B = 131,115,105,122,152
B[0]	131
B[1]	115
B[2]	105
B[3]	122

M = array([121, 120, 148, 155, 128, 155, 140, 122, 106, 147, 150])
M[0] => 121
M[3] => 155
M[1] => 120
M[7] => 122
M[10] => 150
M[5] => 155

X = [112 121 121 133 126 133 128 150 139 121 119 140 112 120]
X[0]	112
X[6]	128
X[3]	133
X[8]	139
X[7]	150

grid = [120, 142, 129, 119, 100]
grid[0] => 120
grid[3] => 119
grid[1] => 142

x = ((132, 124, 131, 114, 122, 124, 115, 139, 149), (139, 119, 125, 117, 131, 109, 126, 132, 124), (115, 140, 125, 129, 137, 126, 130, 136, 138), (141, 126, 137, 115, 141, 133, 132, 125, 111), (131, 137, 132, 144, 147, 137, 134, 137, 119), (125, 117, 138, 120, 141, 114, 113, 127, 111), (112, 135, 128, 140, 139, 120, 127, 146, 121), (147, 132, 134, 114, 123, 133, 143, 146, 136), (132, 139, 111, 142, 142, 118, 143, 131, 126), (117, 126, 115, 123, 130, 140, 107, 135, 107), (120, 130, 115, 141, 129, 127, 125, 123, 121), (122, 124, 148, 129, 136, 116, 127, 139, 140), (113, 136, 112, 102, 134, 134, 137, 122, 117))
x[0, -9]	132
x[-3, 8]	121
x[6, -4]	120
x[-12, -3]	126
x[11, -6]	129
x[-10, 1]	126
x[-10, -5]	141
x[3, 2]	137
x[-4, -8]	126
x[:, 6]	[115, 126, 130, 132, 134, 113, 127, 143, 143, 107, 125, 127, 137]
x[-11]	[115, 140, 125, 129, 137, 126, 130, 136, 138]
x[2, -8]	140
x[6]	[112, 135, 128, 140, 139, 120, 127, 146, 121]
x[4, 6]	134
x[10, -8]	130
x[-4, 7]	135
x[-10]	[141, 126, 137, 115, 141, 133, 132, 125, 111]
x[:, 1]	[124, 119, 140, 126, 137, 117, 135, 132, 139, 126, 130, 124, 136]
x[-4]	[117, 126, 115, 123, 130, 140, 107, 135, 107]
x[-5, 1]	139
x[12, 4]	134
x[9, 2]	115
x[-2, 0]	122
x[1]	[139, 119, 125, 117, 131, 109, 126, 132, 124]
x[:, -9]	[132, 139, 115, 141, 131, 125, 112, 147, 132, 117, 120, 122, 113]
x[4, -7]	132
x[-5, 4]	142
x[:, -6]	[114, 117, 129, 115, 144, 120, 140, 114, 142, 123, 141, 129, 102]
x[2, 0]	115
x[-12, 0]	139
x[4, -4]	137
x[-1]	[113, 136, 112, 102, 134, 134, 137, 122, 117]
x[-8, 4]	141
x[6, 8]	121
x[:, -4]	[124, 109, 126, 133, 137, 114, 120, 133, 118, 140, 127, 116, 134]

W = [129 130 154 132 144 128 134 130]
W[0]	129
W[3]	132
W[5]	128

a =
[[108 125 140 117 116 124 133 146 149 113 137 117 126 114 120]
 [109 124 140 117 117 124 133 145 148 114 136 117 126 115 120]
 [107 126 141 117 116 124 134 147 149 112 137 117 126 114 119]
 [105 126 141 117 115 123 134 148 150 111 138 117 126 113 119]
 [110 123 140 116 117 124 133 143 148 114 136 117 126 115 121]
 [111 122 139 116 118 124 132 140 148 116 135 117 126 116 121]
 [100 129 142 116 112 122 137 152 153 108 139 117 126 110 117]
 [104 127 141 117 114 123 135 150 151 110 138 117 126 112 118]
 [111 123 140 116 118 124 132 142 148 115 135 117 126 116 121]
 [102 128 142 116 113 122 136 151 152 109 139 117 126 111 118]]
a[0,0] => 108
a[-4,3] => 116
a[-8,-7] => 149
a[8] => [111, 123, 140, 116, 118, 124, 132, 142, 148, 115, 135, 117, 126, 116, 121]
a[:, 4] => [116, 117, 116, 115, 117, 118, 112, 114, 118, 113]
a[:, 2] => [140, 140, 141, 141, 140, 139, 142, 141, 140, 142]
a[-7] => [105, 126, 141, 117, 115, 123, 134, 148, 150, 111, 138, 117, 126, 113, 119]
a[0,-9] => 133
a[:, 11] => [117, 117, 117, 117, 117, 117, 117, 117, 117, 117]
a[-9,13] => 115
a[-6,-4] => 117
a[-3,-1] => 118
a[2,11] => 117
a[-7,-9] => 134
a[-2,-7] => 148
a[5] => [111, 122, 139, 116, 118, 124, 132, 140, 148, 116, 135, 117, 126, 116, 121]
a[-4,13] => 110
a[1,0] => 109
a[5,4] => 118
a[-5,3] => 116
a[8,11] => 117
a[-7,14] => 119
a[-3,-2] => 112
a[8,-13] => 140
a[6,7] => 152
a[6,-14] => 129
a[-6,-3] => 126
a[9,5] => 122
a[-6] => [110, 123, 140, 116, 117, 124, 133, 143, 148, 114, 136, 117, 126, 115, 121]
a[:, -5] => [137, 136, 137, 138, 136, 135, 139, 138, 135, 139]
a[2,-3] => 126
a[-7,-7] => 150
a[7,1] => 127
a[1] => [109, 124, 140, 117, 117, 124, 133, 145, 148, 114, 136, 117, 126, 115, 120]
a[-3] => [104, 127, 141, 117, 114, 123, 135, 150, 151, 110, 138, 117, 126, 112, 118]

A =
[[127 144 148 133 128 141 119 111 124 119 152 120 132]
 [127 143 143 124 123 150 118 111 126 112 151 114 129]
 [131 147 142 126 121 146 117 112 124 110 154 115 129]
 [131 146 142 126 121 146 117 112 124 110 154 115 129]
 [126 142 144 127 122 142 119 107 124 113 154 115 122]
 [127 143 144 126 123 142 121 109 125 112 156 115 123]
 [127 143 144 126 123 142 123 109 125 112 156 115 123]]
A[0][0]: 127
A[4][12]: 122
A[4][6]: 119
A[0][7]: 111
A[:, 12]: [132, 129, 129, 129, 122, 123, 123]
A[2][3]: 126
A[6]: [127, 143, 144, 126, 123, 142, 123, 109, 125, 112, 156, 115, 123]
A[3]: [131, 146, 142, 126, 121, 146, 117, 112, 124, 110, 154, 115, 129]
A[0][6]: 119
A[6][10]: 156
A[0]: [127, 144, 148, 133, 128, 141, 119, 111, 124, 119, 152, 120, 132]
A[4][1]: 142
A[:, 5]: [141, 150, 146, 146, 142, 142, 142]
A[1][4]: 123
A[1][3]: 124
A[0][12]: 132
A[1][12]: 129
A[0][1]: 144
A[1][8]: 126
A[:, 11]: [120, 114, 115, 115, 115, 115, 115]
A[4][10]: 154
A[3][1]: 146
A[1][11]: 114
A[2][4]: 121
A[:, 0]: [127, 127, 131, 131, 126, 127, 127]
A[2][8]: 124
A[1]: [127, 143, 143, 124, 123, 150, 118, 111, 126, 112, 151, 114, 129]
A[6][1]: 143
A[0][10]: 152
A[2][5]: 146
A[2][2]: 142
A[6][11]: 115
A[4][3]: 127
